Below is a small trained network, with its code and all its weights. Each question gives an input and a class and asks what happens when units are switched off, that is, made to give their printed mean instead of their output.

import numpy as np


def w(rows, s, z=0):
    codes = np.array(rows[::2]) - 128.0
    scale = np.full(codes.shape[1], s)
    scale[-1] = z or s
    return codes * scale


def f(y):
    return y / 2 * (1 + np.tanh(0.7978845608 * (y + 0.044715 * y**3)))


def log_softmax(a):
    a = a - a.max(-1, keepdims=True)
    return a - np.log(np.exp(a).sum(-1, keepdims=True))


def net(x, mask):
    res = np.array(x, float).reshape(1, 3) / 4 @ E
    y = f(res @ A[0][:, :-1].T + A[0][:, -1])
    res = res + np.where(mask, y, B[0][:, -1]) @ B[0][:, :-1]
    return log_softmax(res[-1] @ U[:, :-1].T + U[:, -1])


A, B = {}, {}
E = w([
[51,119,72,82,112,245,122],'x0',
[215,158,139,119,136,194,202],'x1',
[115,206,125,172,33,118,117],'x2',
],0.012)
A[0] = w([
[166,142,160,129,142,36,175,215],'n0',
[118,176,79,132,114,192,145,197],'n1',
[199,128,125,111,146,201,195,239],'n2',
[74,109,101,31,165,130,106,163],'n3',
[92,114,81,70,145,175,80,147],'n4',
[171,42,122,71,197,197,179,162],'n5',
[139,148,84,140,153,125,116,119],'n6',
[218,146,210,143,136,88,125,162],'n7',
[127,178,109,106,49,158,135,188],'n8',
[194,66,155,76,189,166,116,124],'n9',
[118,162,105,121,71,134,65,94],'n10',
[111,144,103,111,67,150,131,240],'n11',
[80,87,74,120,143,134,77,253],'n12',
[81,235,106,114,107,168,129,250],'n13',
[96,128,129,152,128,184,124,139],'n14',
[57,91,160,176,92,95,119,141],'n15',
[176,255,166,142,52,137,161,144],'n16',
[25,100,91,130,80,72,48,222],'n17',
],0.0099,0.0035)
B[0] = w([
[181,188,64,133,145,68,196,211],'n0',
[182,184,97,52,148,141,69,185],'n1',
[144,212,213,33,236,136,153,211],'n2',
[137,166,171,108,121,230,25,194],'n3',
[182,179,44,110,58,170,47,196],'n4',
[6,78,170,146,237,130,191,213],'n5',
[113,146,91,142,175,91,106,127],'n6',
[217,231,80,139,18,16,226,211],'n7',
[110,109,132,107,121,255,63,185],'n8',
[57,45,223,194,170,49,191,184],'n9',
[79,122,214,141,169,177,114,163],'n10',
[102,142,102,139,155,235,100,178],'n11',
[141,222,204,85,219,217,65,205],'n12',
[97,114,77,79,164,181,65,200],'n13',
[165,125,108,100,92,194,99,158],'n14',
[137,140,134,150,231,138,143,180],'n15',
[182,157,61,80,59,198,27,220],'n16',
[165,186,199,80,190,183,117,250],'n17',
],0.0064,0.013)
U = w([
[83,67,166,130,81,123,146,32],'0',
[140,140,81,90,130,180,30,181],'1',
[122,104,2,178,30,96,96,2],'2',
[56,94,201,124,230,117,166,207],'3',
[174,145,87,133,106,30,220,199],'4',
],0.0096,0.0028)

Each question gives the input, the list of numbers given to net, and the class t.
The units are the neurons (one row each of A and B). Each row of codes is followed by its name. A weight is (code - 128) times the scale printed after its matrix; where a second scale follows, it is the last column's (A, B and U).
mask holds one flag per neuron, in row order. A switched-off neuron (its flag False) gives its mean, the last column of its row in B, instead of its output. The means were averaged over made-up inputs and are rounded, as every weight is.
A unit's drop is (log p(t) with every unit on - log p(t) with that unit switched off) / (log p(t) with every unit on - log p(t) with every unit switched off).
The circuit of an input: a set's keep is (log p(t) with only the set's units on - log p(t) with every unit switched off) / (log p(t) with every unit on - log p(t) with every unit switched off). Starting from the 12 units with the biggest drops (on a tie, the unit counted first), units are removed one at a time, each time the one whose removal leaves the highest keep (on an exact tie, the one counted first), for as long as the keep stays at least 0.8.
units of the circuit, in order: the units of the circuit, biggest drop first
top k neurons: the k neurons with the biggest drops, biggest first
drop of u: that unit's drop, to one decimal
input [-8,3,-7], class 4: units of the circuit, in order	[n7]
input [-6,4,7], class 4: top 4 neurons	[n7; n0; n4; n3]
input [0,-8,3], class 3: top 2 neurons	[n16; n15]
input [-2,-7,-1], class 3: top 2 neurons	[n16; n4]
input [0,-3,1], class 3: top 3 neurons	[n16; n4; n1]
input [-4,6,-5], class 4: top 3 neurons	[n7; n0; n12]
input [-3,8,-5], class 3: top 2 neurons	[n5; n2]
input [-7,-3,8], class 4: top 2 neurons	[n7; n0]
input [-4,2,-5], class 4: drop of n0	0.1
input [-4,4,6], class 2: drop of n7	0.2
input [-8,-2,-3], class 4: drop of n4	0.0
